Below are the code and all the weights of a small trained network. Each question names an input and a class and asks about switching units off, where a switched-off unit gives its printed mean instead of its output.

import numpy as np


def w(rows, s, z=0):
    codes = np.array(rows[::2]) - 128.0
    scale = np.full(codes.shape[1], s)
    scale[-1] = z or s
    return codes * scale


def norm(h):
    return h / np.sqrt((h * h).mean(-1, keepdims=True) + 1e-5)


def f(y):
    return np.maximum(y, 0)


def log_softmax(a):
    a = a - a.max(-1, keepdims=True)
    return a - np.log(np.exp(a).sum(-1, keepdims=True))


def net(x, mask):
    res = np.array(x, float).reshape(1, 5) / 4 @ E
    u = 0
    for l in range(4):
        y = f(norm(res) @ A[l][:, :-1].T + A[l][:, -1])
        res = res + np.where(mask[u : u + 10], y, B[l][:, -1]) @ B[l][:, :-1]
        u += 10
    return log_softmax(norm(res)[-1] @ U[:, :-1].T + U[:, -1])


A, B = {}, {}
E = w([
[127,130,132,131],'x0',
[125,124,128,126],'x1',
[177,145,86,88],'x2',
[158,3,78,186],'x3',
[10,72,30,160],'x4',
],0.0051)
A[0] = w([
[162,140,190,83,180],'0.n0',
[161,115,114,223,4],'0.n1',
[137,166,10,128,144],'0.n2',
[90,108,107,109,95],'0.n3',
[49,91,213,102,28],'0.n4',
[122,66,129,86,67],'0.n5',
[179,102,82,134,69],'0.n6',
[96,218,106,1,203],'0.n7',
[117,183,39,174,143],'0.n8',
[123,165,90,60,101],'0.n9',
],0.0075,0.0019)
B[0] = w([
[63,2,104,155,212],'0.n0',
[157,141,98,153,154],'0.n1',
[85,94,217,145,185],'0.n2',
[98,128,116,21,157],'0.n3',
[146,67,159,248,160],'0.n4',
[132,33,135,206,146],'0.n5',
[123,150,59,203,162],'0.n6',
[111,80,47,230,253],'0.n7',
[76,64,190,84,174],'0.n8',
[203,159,116,209,170],'0.n9',
],0.0046,0.0054)
A[1] = w([
[112,181,154,169,121],'1.n0',
[62,242,153,162,122],'1.n1',
[105,254,99,127,34],'1.n2',
[162,169,10,136,162],'1.n3',
[72,132,116,78,77],'1.n4',
[181,176,241,59,169],'1.n5',
[186,60,92,23,94],'1.n6',
[100,173,102,79,103],'1.n7',
[157,127,76,104,134],'1.n8',
[116,116,142,103,5],'1.n9',
],0.0075,0.0014)
B[1] = w([
[181,96,142,146,211],'1.n0',
[209,156,1,169,250],'1.n1',
[149,139,80,152,179],'1.n2',
[103,134,214,161,254],'1.n3',
[119,123,129,114,167],'1.n4',
[70,121,115,69,220],'1.n5',
[68,186,176,173,196],'1.n6',
[150,90,62,143,137],'1.n7',
[101,195,170,179,171],'1.n8',
[121,137,133,145,128],'1.n9',
],0.006,0.0024)
A[2] = w([
[246,103,183,54,253],'2.n0',
[45,80,101,172,175],'2.n1',
[60,61,128,215,185],'2.n2',
[108,221,132,90,89],'2.n3',
[182,97,107,186,97],'2.n4',
[79,147,79,104,38],'2.n5',
[254,40,120,87,90],'2.n6',
[195,128,225,77,153],'2.n7',
[140,211,214,161,194],'2.n8',
[163,136,141,67,84],'2.n9',
],0.0057,0.0017)
B[2] = w([
[2,98,138,144,160],'2.n0',
[206,134,207,48,216],'2.n1',
[193,198,197,114,254],'2.n2',
[139,122,45,166,132],'2.n3',
[122,210,111,99,183],'2.n4',
[64,89,141,93,137],'2.n5',
[40,137,25,111,151],'2.n6',
[43,130,139,103,156],'2.n7',
[104,119,127,128,169],'2.n8',
[97,113,137,77,132],'2.n9',
],0.0051,0.007)
A[3] = w([
[179,81,217,45,90],'3.n0',
[184,32,109,198,151],'3.n1',
[1,42,38,102,123],'3.n2',
[164,68,138,28,60],'3.n3',
[122,186,89,165,92],'3.n4',
[134,125,112,109,5],'3.n5',
[203,86,69,154,146],'3.n6',
[65,71,74,103,197],'3.n7',
[194,170,148,147,145],'3.n8',
[140,216,167,99,213],'3.n9',
],0.006,0.0014)
B[3] = w([
[191,175,175,188,230],'3.n0',
[142,211,52,150,233],'3.n1',
[74,192,134,51,248],'3.n2',
[67,153,183,180,166],'3.n3',
[163,72,82,251,196],'3.n4',
[205,149,109,93,128],'3.n5',
[46,235,3,199,190],'3.n6',
[158,215,168,92,205],'3.n7',
[117,99,218,115,255],'3.n8',
[90,42,149,152,241],'3.n9',
],0.0048,0.003)
U = w([
[122,163,148,132,196],'0',
[148,145,6,150,149],'1',
[44,139,136,18,108],'2',
[145,120,166,148,112],'3',
[138,137,147,127,138],'4',
[216,87,105,39,2],'5',
],0.012,0.0068)

Each question gives the input, the list of numbers given to net, and the class t.
The units are the neurons (one row each of A and B). Each row of codes is followed by its name. A weight is (code - 128) times the scale printed after its matrix; where a second scale follows, it is the last column's (A, B and U).
mask holds one flag per neuron, layer by layer. A switched-off neuron (its flag False) gives its mean, the last column of its row in B, instead of its output. The means were averaged over made-up inputs and are rounded, as every weight is.
A unit's drop is (log p(t) with every unit on - log p(t) with that unit switched off) / (log p(t) with every unit on - log p(t) with every unit switched off).
The circuit of an input: a set's keep is (log p(t) with only the set's units on - log p(t) with every unit switched off) / (log p(t) with every unit on - log p(t) with every unit switched off). Starting from the 12 units with the biggest drops (on a tie, the unit counted first), units are removed one at a time, each time the one whose removal leaves the highest keep (on an exact tie, the one counted first), for as long as the keep stays at least 0.8.
circuit, biggest first: the units of the circuit, biggest drop first
top k neurons: the k neurons with the biggest drops, biggest first
top k neurons in layer l: the k neurons of layer l with the biggest drops, biggest first
drop when u is switched off: that unit's drop, to one decimal
input [0,-2,3,0,-5], class 2: circuit, biggest first	[1.n1; 2.n7; 2.n0]
input [1,-5,4,3,6], class 2: circuit, biggest first	[0.n8; 3.n2]
input [5,-5,3,4,6], class 2: circuit, biggest first	[0.n8; 3.n2]
input [6,-2,6,5,1], class 3: top 3 neurons	[0.n7; 1.n1; 0.n0]
input [-6,-4,0,-6,1], class 1: circuit, biggest first	[1.n1]
input [-1,-1,-5,-7,5], class 1: top 2 neurons	[1.n1; 0.n0]
input [-7,-8,7,-2,6], class 0: top 2 neurons	[2.n1; 0.n9]
input [-7,8,8,6,-2], class 0: top 4 neurons in layer 1	[1.n6; 1.n3; 1.n1; 1.n8]
input [1,-1,6,5,6], class 2: top 2 neurons in layer 1	[1.n0; 1.n3]
input [4,-4,-6,-7,-6], class 1: top 2 neurons	[1.n1; 2.n1]
input [0,1,-3,4,-7], class 2: top 2 neurons	[0.n7; 2.n6]
input [5,-2,2,-5,-8], class 2: top 2 neurons	[1.n5; 0.n0]
input [3,-7,6,4,7], class 0: top 4 neurons	[2.n1; 0.n0; 2.n2; 3.n0]
input [-3,-2,7,-3,1], class 3: top neuron	[1.n1]
input [0,1,6,-3,4], class 3: top 2 neurons in layer 0	[0.n9; 0.n7]
input [0,-1,3,-8,-7], class 1: top 2 neurons	[0.n7; 1.n1]
input [3,4,-6,-7,6], class 1: top 2 neurons in layer 0	[0.n0; 0.n2]
input [8,6,-6,8,-2], class 1: top 2 neurons in layer 1	[1.n3; 1.n6]
input [3,7,6,-8,5], class 1: drop when 1.n1 is switched off	0.4
input [-5,4,-2,-8,2], class 1: drop when 1.n1 is switched off	0.6
input [-4,-2,5,-8,-5], class 1: drop when 2.n2 is switched off	0.1
input [2,-6,-6,-1,-7], class 2: top 2 neurons in layer 0	[0.n7; 0.n2]
input [6,-4,-2,-8,2], class 1: top neuron	[1.n1]
